Below are the code and all the weights of a small trained network. Each question names an input and a class and asks about switching units off, where a switched-off unit gives its printed mean instead of its output.

import numpy as np


def w(rows, s, z=0):
    codes = np.array(rows[::2]) - 128.0
    scale = np.full(codes.shape[1], s)
    scale[-1] = z or s
    return codes * scale


def norm(h):
    return h / np.sqrt((h * h).mean(-1, keepdims=True) + 1e-5)


def f(y):
    return np.maximum(y, 0)


def log_softmax(a):
    a = a - a.max(-1, keepdims=True)
    return a - np.log(np.exp(a).sum(-1, keepdims=True))


def net(x, mask):
    res = np.array(x, float).reshape(1, 6) / 4 @ E
    u = 0
    for l in range(4):
        y = f(norm(res) @ A[l][:, :-1].T + A[l][:, -1])
        res = res + np.where(mask[u : u + 4], y, B[l][:, -1]) @ B[l][:, :-1]
        u += 4
    return log_softmax(norm(res)[-1] @ U[:, :-1].T + U[:, -1])


A, B = {}, {}
E = w([
[125,200,163,122,184,161,134,160],'x0',
[135,90,104,119,106,103,122,83],'x1',
[134,139,154,182,96,70,188,177],'x2',
[127,90,240,80,54,117,130,149],'x3',
[77,125,172,203,93,70,106,102],'x4',
[189,128,119,2,137,32,95,156],'x5',
],0.0088)
A[0] = w([
[202,98,172,120,146,186,121,39,11],'0.n1',
[71,31,122,194,186,232,206,125,168],'0.n2',
[190,91,255,86,61,187,151,53,53],'0.n3',
[74,119,168,128,59,146,51,216,83],'0.n4',
],0.0062,0.0011)
B[0] = w([
[105,196,136,51,182,77,144,108,162],'0.n1',
[135,168,103,28,71,53,157,79,253],'0.n2',
[254,164,239,183,172,177,133,152,220],'0.n3',
[158,55,132,62,173,128,6,73,185],'0.n4',
],0.0082,0.0052)
A[1] = w([
[127,133,2,222,209,112,76,109,49],'1.n1',
[107,135,102,130,169,160,138,175,197],'1.n2',
[249,151,120,111,185,72,127,174,254],'1.n3',
[87,137,72,146,133,139,5,79,148],'1.n4',
],0.0074,0.001)
B[1] = w([
[240,58,150,119,219,109,165,166,234],'1.n1',
[116,63,254,154,48,100,93,115,158],'1.n2',
[64,112,89,141,133,125,108,154,255],'1.n3',
[174,164,137,128,32,180,69,211,205],'1.n4',
],0.0081,0.0059)
A[2] = w([
[152,172,94,88,120,54,1,231,2],'2.n1',
[130,156,136,176,101,229,164,67,45],'2.n2',
[186,95,106,171,177,174,153,112,115],'2.n3',
[158,144,48,90,145,123,220,144,164],'2.n4',
],0.0077,0.00081)
B[2] = w([
[107,136,131,129,98,109,142,100,253],'2.n1',
[57,165,104,151,136,78,147,9,174],'2.n2',
[111,124,221,159,155,149,181,117,176],'2.n3',
[136,111,143,197,113,72,116,109,196],'2.n4',
],0.013,0.007)
A[3] = w([
[41,108,119,164,122,115,131,165,184],'3.n1',
[212,151,68,76,2,85,123,20,254],'3.n2',
[226,79,243,237,195,34,163,193,251],'3.n3',
[109,118,160,216,33,93,154,195,83],'3.n4',
],0.0065,0.00069)
B[3] = w([
[148,159,96,66,243,69,130,72,144],'3.n1',
[98,178,101,138,145,143,141,139,205],'3.n2',
[172,101,116,133,169,231,77,110,252],'3.n3',
[110,167,2,68,104,181,151,200,180],'3.n4',
],0.011)
U = w([
[199,61,182,127,108,193,98,130,220],'0',
[67,166,76,63,108,217,97,126,2],'1',
[30,164,158,103,80,2,159,106,159],'2',
],0.0077,0.00046)

Each question gives the input, the list of numbers given to net, and the class t.
The units are the neurons (one row each of A and B). Each row of codes is followed by its name. A weight is (code - 128) times the scale printed after its matrix; where a second scale follows, it is the last column's (A, B and U).
mask holds one flag per neuron, layer by layer. A switched-off neuron (its flag False) gives its mean, the last column of its row in B, instead of its output. The means were averaged over made-up inputs and are rounded, as every weight is.
A unit's drop is (log p(t) with every unit on - log p(t) with that unit switched off) / (log p(t) with every unit on - log p(t) with every unit switched off).
The circuit of an input: a set's keep is (log p(t) with only the set's units on - log p(t) with every unit switched off) / (log p(t) with every unit on - log p(t) with every unit switched off). Starting from the 12 units with the biggest drops (on a tie, the unit counted first), units are removed one at a time, each time the one whose removal leaves the highest keep (on an exact tie, the one counted first), for as long as the keep stays at least 0.8.
units of the circuit, in order: the units of the circuit, biggest drop first
unit that matters most: the unit with the biggest drop
k most important neurons: the k neurons with the biggest drops, biggest first
top k neurons in layer l: the k neurons of layer l with the biggest drops, biggest first
drop of u: that unit's drop, to one decimal
input [7,4,-6,4,-7,7], class 2: unit that matters most	3.n3
input [6,-1,5,2,8,4], class 1: units of the circuit, in order	[3.n4; 3.n3]
input [-3,-3,6,0,7,3], class 1: 3 most important neurons	[3.n4; 0.n2; 2.n2]
input [7,0,0,3,5,-8], class 2: 2 most important neurons	[3.n3; 2.n2]
input [8,-5,2,-5,4,1], class 0: 2 most important neurons	[1.n1; 0.n2]
input [-7,-7,6,5,5,3], class 1: 3 most important neurons	[3.n4; 1.n1; 2.n3]
input [5,-2,-5,-7,0,-6], class 0: units of the circuit, in order	[1.n1; 3.n4]
input [0,-4,7,1,-4,2], class 1: 3 most important neurons	[3.n4; 0.n2; 2.n2]
input [6,4,-1,3,5,-7], class 2: 2 most important neurons	[3.n3; 2.n2]
input [-3,-1,5,-5,-2,-6], class 2: top 2 neurons in layer 0	[0.n2; 0.n4]
input [-6,5,-4,-6,-3,-7], class 2: units of the circuit, in order	[3.n3; 2.n2]
input [-4,-8,8,6,-4,-5], class 1: 3 most important neurons	[3.n4; 1.n1; 2.n3]
input [8,5,3,-4,-8,6], class 2: top 2 neurons in layer 3	[3.n3; 3.n4]
input [5,5,2,2,-5,8], class 2: unit that matters most	3.n3
input [1,-1,7,-6,6,6], class 1: 3 most important neurons	[3.n3; 0.n2; 3.n4]
input [-4,-5,6,-2,2,5], class 1: 3 most important neurons	[3.n4; 2.n2; 0.n2]
input [-4,-8,5,-3,5,2], class 1: top 2 neurons in layer 3	[3.n4; 3.n1]
input [1,7,6,2,-3,-2], class 1: 2 most important neurons	[1.n1; 3.n4]
input [-2,8,7,1,3,-4], class 1: 2 most important neurons	[3.n4; 2.n1]
input [-8,6,-1,-1,-3,-4], class 2: units of the circuit, in order	[3.n3]
input [7,-8,6,1,4,2], class 1: top 2 neurons in layer 0	[0.n2; 0.n3]
input [5,-2,-1,2,2,8], class 2: 3 most important neurons	[3.n3; 2.n1; 3.n4]
input [-5,2,-4,-4,2,-5], class 2: top 3 neurons in layer 0	[0.n2; 0.n3; 0.n4]
input [5,6,-1,-4,-3,-1], class 0: drop of 1.n1	0.5
